Below is a small trained network, with its code and all its weights. Each question gives an input and a class and asks what happens when units are switched off, that is, made to give their printed mean instead of their output.

import numpy as np


def w(rows, s, z=0):
    codes = np.array(rows[::2]) - 128.0
    scale = np.full(codes.shape[1], s)
    scale[-1] = z or s
    return codes * scale


def f(y):
    return y / 2 * (1 + np.tanh(0.7978845608 * (y + 0.044715 * y**3)))


def log_softmax(a):
    a = a - a.max(-1, keepdims=True)
    return a - np.log(np.exp(a).sum(-1, keepdims=True))


def net(x, mask):
    res = np.array(x, float).reshape(1, 4) / 4 @ E
    y = f(res @ A[0][:, :-1].T + A[0][:, -1])
    res = res + np.where(mask, y, B[0][:, -1]) @ B[0][:, :-1]
    return log_softmax(res[-1] @ U[:, :-1].T + U[:, -1])


A, B = {}, {}
E = w([
[225,2,162,156,120,45,124,107,93],'x0',
[33,127,178,67,119,254,178,124,203],'x1',
[93,152,241,133,121,133,59,211,47],'x2',
[153,242,104,19,221,69,134,98,29],'x3',
],0.0085)
A[0] = w([
[138,126,197,158,77,166,159,135,123,167],'neuron 1',
[116,74,108,135,85,158,102,163,162,25],'neuron 2',
[127,101,2,73,97,183,140,71,192,251],'neuron 3',
[188,150,130,143,130,73,176,75,75,105],'neuron 4',
[114,125,86,155,108,83,74,168,180,150],'neuron 5',
[113,121,208,195,89,157,116,168,165,140],'neuron 6',
[169,120,86,89,97,64,76,51,103,83],'neuron 7',
[81,153,121,110,195,160,79,143,120,26],'neuron 8',
[63,161,178,27,182,124,144,156,125,253],'neuron 9',
[142,51,113,77,132,87,146,127,107,212],'neuron 10',
[145,254,83,141,151,160,228,84,189,253],'neuron 11',
[96,205,129,45,112,178,119,135,119,248],'neuron 12',
[136,233,142,153,184,102,134,169,21,160],'neuron 13',
],0.0083,0.0035)
B[0] = w([
[191,118,155,191,128,181,136,111,167,168],'neuron 1',
[127,137,219,130,123,249,66,145,177,156],'neuron 2',
[243,111,153,164,164,157,69,241,96,236],'neuron 3',
[161,214,155,85,187,108,103,123,98,189],'neuron 4',
[98,85,136,121,121,214,154,180,77,149],'neuron 5',
[159,40,136,127,110,183,167,228,204,191],'neuron 6',
[254,223,186,91,122,66,52,95,95,184],'neuron 7',
[14,143,163,63,58,36,83,74,188,153],'neuron 8',
[145,180,179,205,159,55,137,166,110,225],'neuron 9',
[191,119,173,159,183,77,114,161,131,174],'neuron 10',
[125,154,132,199,204,143,109,167,49,247],'neuron 11',
[116,166,175,215,145,126,58,98,132,225],'neuron 12',
[179,236,159,129,164,90,75,155,138,241],'neuron 13',
],0.0072,0.011)
U = w([
[189,109,142,202,163,122,138,168,82,254],'0',
[70,150,87,37,60,91,198,85,110,2],'1',
[91,82,180,127,66,151,82,183,254,124],'2',
[165,181,139,109,176,32,58,78,108,128],'3',
[91,138,79,84,85,114,165,65,169,2],'4',
],0.0082,0.0035)

Each question gives the input, the list of numbers given to net, and the class t.
The units are the neurons (one row each of A and B). Each row of codes is followed by its name. A weight is (code - 128) times the scale printed after its matrix; where a second scale follows, it is the last column's (A, B and U).
mask holds one flag per neuron, in row order. A switched-off neuron (its flag False) gives its mean, the last column of its row in B, instead of its output. The means were averaged over made-up inputs and are rounded, as every weight is.
A unit's drop is (log p(t) with every unit on - log p(t) with that unit switched off) / (log p(t) with every unit on - log p(t) with every unit switched off).
The circuit of an input: a set's keep is (log p(t) with only the set's units on - log p(t) with every unit switched off) / (log p(t) with every unit on - log p(t) with every unit switched off). Starting from the 12 units with the biggest drops (on a tie, the unit counted first), units are removed one at a time, each time the one whose removal leaves the highest keep (on an exact tie, the one counted first), for as long as the keep stays at least 0.8.
units of the circuit, in order: the units of the circuit, biggest drop first
top k neurons: the k neurons with the biggest drops, biggest first
drop when u is switched off: that unit's drop, to one decimal
input [4,-3,-1,-1], class 3: units of the circuit, in order => (neuron 3; neuron 6)
input [-8,7,-7,-6], class 0: units of the circuit, in order => (neuron 11)
input [5,-3,-4,-7], class 2: units of the circuit, in order => (neuron 11; neuron 2)
input [2,6,2,1], class 2: top 2 neurons => (neuron 11; neuron 3)
input [6,-4,-3,-7], class 2: top 2 neurons => (neuron 11; neuron 2)
input [-1,-2,8,-3], class 2: top 2 neurons => (neuron 11; neuron 6)
input [5,-7,-3,-4], class 3: drop when neuron 4 is switched off => 0.2
input [5,1,-4,-5], class 2: drop when neuron 11 is switched off => 0.4
input [1,-7,0,-3], class 3: drop when neuron 5 is switched off => -0.3
input [5,-6,-2,-2], class 3: drop when neuron 7 is switched off => 0.2
